[[ 77 132  79 169 132 130 140]
 [ 97 129 112 178 137 199 127]
 [ 88 148  85  85 226  88 164]]
199

[[190 125 176  74  87  56  99]
 [235 154  99 124 116  48 136]
 [190 125 177  74  87  55  98]]
48

[[ 55 142 121 179 223]
 [ 14 170 138 122  95]
 [193 158 110 196 218]]
122

[[ 93 239  73  19 135 115 141]
 [145 145 181 167 234 111 141]
 [ 34 181 103 185 125 155 156]]
111

[[103 175  86 139]
 [204  93 182 170]
 [155  41  54 172]]
182

[[186 190  21 230  44]
 [ 33  37 132  73 204]
 [133  92  87  30 126]]
73
---
[[73,98,163,234,164],
[135,135,86,47,137],
[130,87,107,229,71]] -> 47

[[47,111,99,137,109],
[42,88,87,152,132]] -> 152

[[166,90,140,141,122,161],
[157,104,34,141,103,138]] -> 103

[[123,117,118,123],
[174,13,90,92]] -> 90

[[99,181,242,32,15,110],
[141,95,140,83,159,218],
[81,170,166,155,92,114]] -> 159

[[166,211,77,77,228],
[153,182,45,239,101]] -> 239
---
Input: [21,74,67,172,144,176,161]
Output: 74

Input:
[[81,40,44,87,134,60,44],
[194,28,32,184,109,43,35],
[132,52,64,93,180,107,79]]
Output: 35

Input: [190,192,94,95,218,64]
Output: 95

Input: [30,135,133,186,216,80,199]
Output: 133

Input:
[[37,151,38,96,179],
[58,69,62,156,100]]
Output: 58

Input:
[[32,159,214,115],
[49,125,158,114],
[237,53,34,227]]
Output: 49

Input: [164,233,120,141,157]
Output: 157

Input: [184,145,36,117,108,153]
Output: 117

Input: [86,117,129,152,232]
Output: 129

Input:
[[196,185,147,236,116,87,219],
[159,172,175,193,136,91,184]]
Output: 116
---
[19,127,174,169,148] ans = 174, 174

[210,48,129,65,96] ans = 129, 210

[86,130,99,152,234,159,128] ans = 152, 234

[27,110,230,59,108,130,144] ans = 59, 230

[235,160,121,77,27] ans = 121, 235

[[136,234,180,200,179],
[144,109,84,111,39],
[125,169,153,57,92]] ans = 84, 234

[[213,67,129,135,124,142,142],
[139,171,118,116,131,147,114],
[90,119,135,132,122,135,135]] ans = 116, 213

[[130,122,119,135,150],
[106,101,87,105,35],
[124,101,112,135,177]] ans = 87, 177
---
[[126,143,69,117,51],
[82,158,128,204,76],
[146,42,116,140,146]] gives 69

[128,45,182,39,210] gives 182

[113,31,105,163,114] gives 105

[144,107,128,46,71] gives 128

[41,229,184,191,188] gives 184

[231,85,132,110,221] gives 132
---
[[235,182,183,190,118,105],
[191,207,98,99,114,122],
[107,187,129,80,128,87]] >> 187

[[72,45,56,35,233,89,47],
[33,35,39,111,84,65,72],
[138,43,125,65,208,96,58]] >> 43

[[13,44,13,114,65,80,94],
[75,35,82,152,20,79,105],
[88,103,76,60,229,87,45]] >> 103

[[128,230,96,138,211],
[126,196,32,136,216],
[48,231,76,26,41]] >> 231

[[55,179,51,28],
[105,187,87,55],
[15,243,85,38]] >> 243

[[125,145,138,138,141],
[96,100,101,102,96],
[214,138,162,183,186]] >> 138
---
128  125   48   98   91  107
182  124  191  119  217  109
173  128   86  128  135  169
186  135  199  167  176   75
187  125  193  128  202  168
 71  128   69  142  219   60
172  128  128  220  122  217
188  127  201  141  139  169
 83  128  173  203  157   67
 77  193  128  117   41   98
128   64  128  189  128  134
result: 134

136  147  220  106   84  158  105  190
124  117   32  159  166  103  110   48
130  132  120  133  126  131  120  124
130  126   36  154  151  121  164  108
136  142  110  139  118  142  115  133
result: 133

129  133  121  129  121  142  127  121
144  155   97  110   79  188  119   97
137  142  114  127  101  158  125  114
163  164   98   97   42  181  114  103
139  143  115  126   98  156  124  116
148  152  111  134   73  167  123  113
122  122  132  128  143  119  130  132
136  140  117  129  104  151  125  118
119  117  137  126  152  107  130  136
137  144  113  132   99  163  125  113
135  141  113  128  105  160  125  113
result: 113

 36   88  169  107  128   25
 93  100  166   97   96   83
110  135  105  136  174  113
149  146  145  169  103  154
178  108   86  136  106  172
116  112  126  187  105   99
114  107   94  153  110  109
179  161   42  124  109  197
153  157  210  162  103  159
result: 159

132  232  128  128  121  112  140  124  164  130  137   95  173  138  151
139  135  158  130  116  187  110  128  123  121  128   47  207  119  166
105  100  146  129  123  149  154  165  122  211  134  193   83  110   86
115  155  155  130  131  117  151  129  129  151  135  144  140  113  106
 84  132  176  133  117  143  136  130  121  156  128  148  144  119  124
161  135  123  137  118  101  119  120  153   78  127  142   57  141  132
141  206  130  139  138  109  135  138  153  171  122  192  160  118  145
144  134  104  113  103  125  105  140  111   88  132  112   72  148  154
120   81  153  117  106  155  134  125  122  138  115  135   33  159  135
137  213   77  129  148  121  163  123  144  129  130  147   52  128  141
result: 141

144  143   87  122  138  135
 86  151  178  144  113  147
167   69  114   82   44   83
117  102  177  124   75  114
158   95   99   93  144  100
120  154  111  159  190  151
175  100   83  103  108   99
111  142  150  140  102  143
104  156  146  160  141  156
157  106  105  111  127  107
result: 107

127  146  134  142  103  107  140  140  140  122  127
114  108  148  125  159  143  105  114  111  140  105
165  124   44   76  112  172  137  117  153  122  196
138  102   98   93  155  171  111  106  122  138  146
143  145   98  126  102  118  150  142  143  114  158
111  140  175  164  124   91  132  142  120  126   94
150  144   87  115   96  129  149  136  151  117  167
123  116  133  120  144  142  114  117  122  136  120
111  118  164  141  147  124  114  122  113  138   95
142  139  103  122  109  126  142  135  141  119  153
 89  126  212  176  152   91  114  134  100  137   59
result: 59

157  198  178  150  142  154   71   98
158  191   99  159  164  191  117  205
 83  139  105  157  133  148   92  135
168  103   77   75  167  161  150  133
 98  141  112  167  122  137  124  175
117  171  150  197   96  116  151  207
131  154  113  157  130  146  140  188
115  182  169  184  112  125  101  150
 25   65  107  150   82   80  120   97
166  146  146  119  139  137  130  126
162  175  143  115  170  171   79   94
138  228  140  180  171  204   45  151
result: 151

161  137  135  160  152  203  149
159  135  133  158  150  202  147
128  163  169   96  140   48  146
125  159  164   97  137   50  143
165  137  134  161  155  218  152
128  164  170   96  141   48  147
123  158  163   96  136   47  141
164  138  136  160  154  210  152
126  161  167   97  139   49  145
125  160  165   96  137   48  143
162  135  132  163  152  213  148
161  138  136  159  152  205  150
result: 150
---
[[179,180,159,104,123],
[222,212,221,111,181]] ans = 123

[[143,185,133,231,118],
[158,182,136,230,113]] ans = 118

[[169,140,29,112,133],
[224,117,58,99,201]] ans = 133

[[187,87,211,214,171],
[128,139,154,115,173]] ans = 171

[[103,133,200,168,244],
[106,133,147,136,147]] ans = 244

[[171,32,177,179,75],
[188,130,207,192,103]] ans = 75

[[206,141,244,106,238],
[58,117,13,154,23]] ans = 238

[[70,88,112,77,112],
[121,125,127,157,242]] ans = 112
---
array([[121, 108, 152, 119, 131],
       [100,  47, 224,  91, 139],
       [111,  79, 186, 106, 135]]) --> 135

array([150,  97,  91, 129,  88,  39, 148]) --> 148

array([[150, 190,  60, 169, 151, 166, 216],
       [126, 170,  75, 202, 162, 208, 230]]) --> 230

array([ 24,  30, 154,  35,  94]) --> 94

array([158, 132, 217,  99,  14, 112]) --> 112

array([[190, 174,  99, 177,  43, 105, 187],
       [147,  87, 132, 121, 107, 158, 145],
       [173,  73, 131, 171, 137, 115, 165]]) --> 165

array([[ 85,  18,  45, 140,  46, 138, 158],
       [115,  87, 114,  96,  82, 152, 141],
       [117, 170, 132, 115, 150, 111,  98]]) --> 98

array([[ 47,  74,  66,  17,  98, 183,  21],
       [ 84, 188, 149, 136,  49, 110,  99],
       [123,  40,  69,  88, 194, 172, 127]]) --> 127

array([144,  94, 148,  32, 153]) --> 153
---
[[171,182,216,209,114],
[158,150,123,124,181],
[91,95,81,69,115]] gives 115

[[143,20,128,197,226,232,54],
[115,136,49,69,226,136,128],
[79,229,128,128,226,218,50]] gives 50

[[94,100,138,83,123],
[157,162,116,244,103],
[108,109,167,102,78]] gives 78

[[156,213,123,126,141,141,124],
[111,121,138,135,147,141,155],
[163,91,98,155,94,104,116]] gives 116

[[47,50,53,184,130,127],
[178,172,178,135,151,118],
[37,36,32,137,130,141]] gives 141

[[57,102,70,144,175,130],
[40,76,101,133,162,124],
[130,188,179,130,96,131]] gives 131

[[44,72,111,74,211,225],
[102,241,209,84,123,78],
[211,180,168,80,108,114]] gives 114

[[86,77,88,102],
[105,204,96,119],
[150,23,134,118]] gives 118

[[98,68,97,142],
[18,152,209,220],
[70,85,138,179]] gives 179

[[117,149,106,124],
[133,155,108,133],
[114,106,20,108]] gives 108
---
[171,106,99,183,16] → 16

[[148,133,147,113,133,118],
[195,182,211,181,190,180],
[107,92,96,71,96,77]] → 118

[18,215,212,228,59] → 59

[228,144,60,34] → 34

[[97,130,139,222,98,113],
[136,118,89,145,72,209],
[89,226,99,110,90,131]] → 113

[39,35,197,162] → 162

[19,181,190,147,114] → 114

[165,13,177,108,101] → 101
---
[173,97,135,44,95] gives 95
[143,155,242,120] gives 120
[148,85,80,70,227,97] gives 97
[90,237,159,97,199,139,196] gives 196
[120,76,84,14] gives 14
[141,23,114,123,163] gives 163
[113,150,238,90,167,137] gives 137
[15,56,40,156,158,179,232] gives 232
---
[193,215,99,186,162,68] result: 215

[[186,200,70,194,231],
[157,72,194,179,71],
[102,231,14,183,182]] result: 200

[208,132,134,215,146,181] result: 132

[[71,47,62,63,163,117,117],
[124,240,177,119,31,116,78]] result: 47

[93,83,153,104,40,171] result: 83

[114,67,214,196,90,82,74] result: 67

[194,103,116,152,163,109,239] result: 103

[226,158,66,88] result: 158
